In the rows, 128 means zero.
Each row is followed by its group and then its class within the group.
[148 111 132 136 121 152 104 150 104 113  93  96 143 103 124 177 131 159
 127 134  88 147 119 117 134 127 158 252  79  89 114 112 119 177 142 141
 104 130 130 150 139 179 169 142 130 128 152 151 104 178  99 110 183 103
 124 131 123 104 163 109 170 101 158 106  97 143 116 191 162  82 154 180
  90 154 112 115 139] => <11>:q121
[153 113 124 177 137 144  89 159 113  88 111  83 141 101 113 162 151 157
 108 147  83 136 107 175 135  79 139 235 118 115 115 111  96 152 161 142
 104 121 117 120 138 156 129 172  89 123 167 159  88 199 113 111 162  87
 133 140 116 146 118 103 167  86 169 130 159 134 131 163 122  85 150 155
 105 131 121 133 104] => <11>:Q780
[133 159 120 123 102 133  94 136 115 161 142 122  97 126 124 151 112 126
 140 118 121 123  81 127 148 158 114 162 108  90 178 127 212 156 120 123
 133  93 136 137 131 158 139  99 100 150 166 109 142 146 119 115 197 128
 116 130 139 122 172 132 122 112 137  89 104 155  80 180 168 106 135 157
 108 144 117 122 203] => <13>:q190
[145  90 123 149 134 138 123 141 112  99 128 107 132  97 136 175 137 115
 143 134 111 154 137 154 137 124 149 215 116 111 116 106 119 145 142 154
 119 144 130 119 138 136 147 147 119 143 164 132 111 163 113 117 172 100
 140 130 127 128 158  99 151 103 154 114 121 124 159 172 182  96 147 156
 117 138 119 132 139] => <11>:Q780
[145 115 120 135 132 147 104 151 102  76 152  62 143 111 128 178 136 130
 127 135  80 151 127 158 150 104 164 226 119 116 133  97  95 158 150 153
 113 149 106 106 153 168 141 190 122 109 197 145  84 189 126 119 185 103
 143 136 123 146 149  97 155  81 171 131 150 139 133 170 158  80 148 142
 102 141 112 130 107] => <11>:q121
[155 116 110 186 102 146  81 166 107 143 157 124 104 121 107 201 124 129
 115 110  93 138  57 158 128 127 130 204 105 115 159 111 162 186 137 107
 140  94 131 164 131 192 127 144  90 152 168 125 111 177  79 108 209 115
 123 142 126 144 172 139 146  99 146  81 136 133  80 174 151  88 146 169
 107 108 103 127 182] => <13>:q509
[166  73 121 120 121 107 139 153 107 100 115 113 154 104 140 211 110 127
 119 117  86 172 145 100 123 126 183 216 104 108 106 105  90 187 137 128
 133 164 120 170 172 175 142 141 162 124 152 126 109 174 104 100 172 121
 124 102 121 102 156 130 165 119 166 119  88 215 123 167 163 104 154 157
 104 136  94 115 119] => <11>:q121
[165  39 107 176 134 110 117 159  92  86 152 116 109  82 145 235 115  82
 143 119  85 181 118 173 126 128 154 229 155 120 129  75 138 191 121 153
 126 152 125 145 141 157 138 140 124 158 222 123 104 169 120 114 223 112
 169 116 138 119 197 108 163 114 181  99 126 103 120 169 180  75 145 159
 121 107  93 135 142] => <8>:q258
[117 128 125 122 109 125 118 134 107 135 116 118 111 117 140 146 125 119
 155 143 123 142 113 121 146 175 134 182 127  91 147 116 202 170 108 143
 140 130 153 103 134 146 150  92 116 151 171 111 137  93 128  83 166 111
 132 126 154 106 181 111 131 121 140  97  87 132 115 180 189 103 142 163
 108 136 116 119 174] => <9>:q409
[162  45 128 136 118 119 129 147  92 113 117 141 122  86 128 186 120 105
 144 139 115 156 155 120 118 161 151 202 110  96 123  99 134 173 118 140
 144 179 141 135 137 143 155 117 145 166 170 124 125 141 119  98 180 124
 138 107 130 106 181 109 157 116 157  97  87 124 135 157 175 123 125 157
 122 133  78 129 137] => <11>:Q221
[155 118 102 166 110 124  81 162  93 138 162 125  86 146 126 200 116  95
 135 103  99 162  75 170 131 147 127 178 110  98 182  97 160 184 117 133
 145 104 121 152 142 171 126 127 100 160 237 118 114 156 122 113 209 129
 142 101 138 147 180 129 133 103 149  92 139 111  84 167 161  90 135 150
 140  97 107 142 179] => <13>:Q661
[147 155 118 134 118 137 100 141 115 165 147 115 114 146 118 166 118 138
 119 114 103 130  89 127 142 134 139 160 111  95 150 120 176 167 123 122
 131  94 126 157 129 170 139 122 118 130 130 121 121 153 117 126 178 128
 112 135 122 117 158 130 140 108 148  96 119 141  89 177 146 107 135 150
 115 120  99 111 184] => <13>:q509
[153 143 118 116 109 134  84 143 121 135 159  83 104 136 133 186 114 124
 165 128 101 143  87 148 155 186 148 208 115  75 183 102 206 194 126 152
 139 127 114 123 141 178 155 109  92 156 211 121 123 167 119  99 216 116
 124 118 137 113 187 102 127 106 161  82  99 148  76 196 193  93 148 172
 109 134 114 111 196] => <9>:q995
[139 137 126 113 110 125  90 144 103 152 138 115  92 117 135 166 122 110
 157 161 112 139  96 126 151 174 129 186 107  77 169 109 204 182 119 102
 147 120 128 113 139 164 145  92 117 144 182 111 124 163 128  98 207 136
 124 118 135 104 183 116 141 108 148  84  81 139  84 198 197 109 147 175
 109 134 104 122 206] => <9>:q409
[138  60 128 145 119 108 150 153 104 114 120 151 124  78 152 177 125  94
 131 133 116 160 154 134 119 141 132 183 131 118 121 111 137 157 115 155
 155 166 149 128 129 129 138 116 128 162 164 114 125 147 134 105 168 118
 152 116 130 117 170 100 155 122 131 108 105 113 149 140 175 110 135 147
 133 123 108 147 131] => <8>:Q35
[132 130 114  98 107 119 112 127 101 139 161 109  99 128 145 169 109  98
 165 119 101 152  97 135 152 170 118 164 121  89 162 101 215 184 106 143
 144 112 125 128 138 154 147  93 127 151 195 109 132 143 125 101 189 131
 141 131 144  95 196 109 112 120 134  88  92 136  93 195 184 111 140 149
 107 133 105 114 190] => <13>:q190
[155  98 142  99 125 137 121 131  98  92 111  74 144 112 137 168 131 138
 129 146 100 156 138 142 131 132 164 232 112 104 125  92 126 168 128 165
 117 156 114 112 142 161 154 145 134 136 186 144  88 176 115 107 181 109
 139 123 118 103 162  91 138 107 175 117 108 142 137 187 173  92 156 168
 101 157 113 123 113] => <11>:q121

Each row is followed by its group and then its class within the group.
[104 136 183 112 126 115 112 131 138 124  92 112 146 133 126 106 154 128
 146 154 137 133 128 132 149 104  91 124 115 149 136 124 156 145 130 155
 169 149 106  97 123 180 104 124 116 130 121  78 138 162 133 152 167 139
 138 116 127 144 115 139 119  46 142 170 105 108 118 142  99 150 195  97
 185 133 138 122  78] => q841:q448
[104 123 171  97 106 115  98 147 169 109  36 118 135 140 124 125 176 120
 125 160 139 110 140 126 146 119 132 122 115 138 123 140 169 140 155 160
 134 134 114 103 110 149 105 121 145 135 117 111 143 111 107 153 140 140
 125  78 144 147 131 131 132  99 132 163 117 111 138 127 131 142 170  82
 175 143 136  91 117] => q841:q448
[112 132 151  84 127 123 122 130 176 140  53 117 121 133 143 115 179 120
 151 161 120 106 184 112 146 127 118 164 120 151 130 128 164 121 135 151
 126 167 111 102 125 135 100 115 121 109 111 133 136 163 119 145 111 139
 111 137 136 130 120 115 111  93 143 141 140 120 130 136 124 148 156  82
 149 142 119 115 133] => q841:q448
[ 83 131 133 123 154 111 185  91  20 116 145 120 175 143 154  72  98  91
 110 144 144 134 150 136 144 152 135  93 118 144  97 151  94 136  98  79
 183 138 116 111 144 178 163  88 146 127 167 151 162 160 133 127 105  97
 142 145  75 101 101  99 123  86 164 130 118  96 102 120 124 132 129  57
 142  99 154  91  81] => q688:q880
[ 96 166 132  96  84 157 147 119  76 130 117 121 151 104 140 151 164  63
 178 139 140  94 195 111 142 138 105 103 137 101 106 132 131  83 130  91
 117 189 139 124 204  81 183 180 100 140 151 184 119 175 125  90 103 167
 132 144 145 168 133 130 104 176 125 187 142  82 132 133 157 142 158 105
 120 117 193 178  96] => q619:q70
[141 112 124 188 130  80 128 115  72 149 175 138 171 171 125  74  35 144
 143 145 147 158  95 112  85 114  87 144 124 128 128 137  84 184 108 165
 185 148 146 104 123 224 115  89 139  97 140 120 166  95 124 173 119 153
 138 159 105  69 114 130 118  63 135 118 148 139 106 197 170 145 167 102
 117  58 110 115 127] => q877:q136
[101 125 154 133 142 116 129 147 122 116  91 142 119 138 133 112 144 110
 117 153 132 140 115 151 184 126 136 110 119 144 123 119 136 148 138 154
 135 133 119 126 112 168 137 131 153 146 132 116 121 152  94 129 142  94
 131 132  91 144 114 124 108 103 131 150  99 105 110 117 129 158 132 101
 158 109 172 125  79] => q841:q448
[135 116 160  92 136 131 124 143 158 111  97 107 119 138 127 132 171 149
 120 152 124 129 114 129 120 151 106  91 122 145 128 120 124 137 152 129
 132 144 122 106 103 146  83 126 125 126 110 108 119  71 135 138 118 101
 152 115 129 109 180 109 114  93 118 136 131  96 110  87  84 142 134 102
 177 222 147 102 129] => q841:q448
[140 112 104 105 149 123 155 122 121 102  89 123 147 139 136 119 138 171
  90 146 130 124  91 116 114 140 135  81 107 140 104 155 105 124 118  82
  87 157 116 121  98 129 100 125 158 132 129 126 118  89 116 146 100  58
 117 132 143 105 121  60 131  83 149 123 120  85 123  65  85 121  86 112
 148 123 127 110 142] => q688:q880
[133 122 171 114 106 121 143 162 155 120  81 128 106 136 157 113 197 130
 141 148 108 138 140 127 155 111 131 113 114 158 129 139 125 125 125 147
 100 149 143 103 115 132 102 124 106 129 105 152 119 155 168 119 172 124
 132 142  93 161 109 115  97  52 142 148 132 106 133 112 109 158 145  77
 149 148 163 129 111] => q841:q521
[129 113 102 147 116 131 128 113  79 149 163 114 155 128 137 143  71 128
 154 128 141 116 131 104 108 131  72 117 135 111 115 134 104 118 120 107
 142 141 123 109 153 137 135 124 118 111 143 145 131 122 114 125  83 107
 141 151 131  73 106 117 122  62 147 134 150 123 125 154 144 131 144 119
  85 100 101 157 117] => q877:q960
[145 121  97  69 161 143 171 136  77 101 116 150 148 156 129  64 166 160
  54 133 127 148 111 130 104 155 125  75 122 112 106 143  73 163  96  67
 120 143 139 123 131 125 134 102 152 158 144 124 138  83 143 124 107  68
 158 130  64 144 120  87 100 130 162  84 146  99 106  73 156 132  93 105
 148 125 175 105 142] => q688:q880
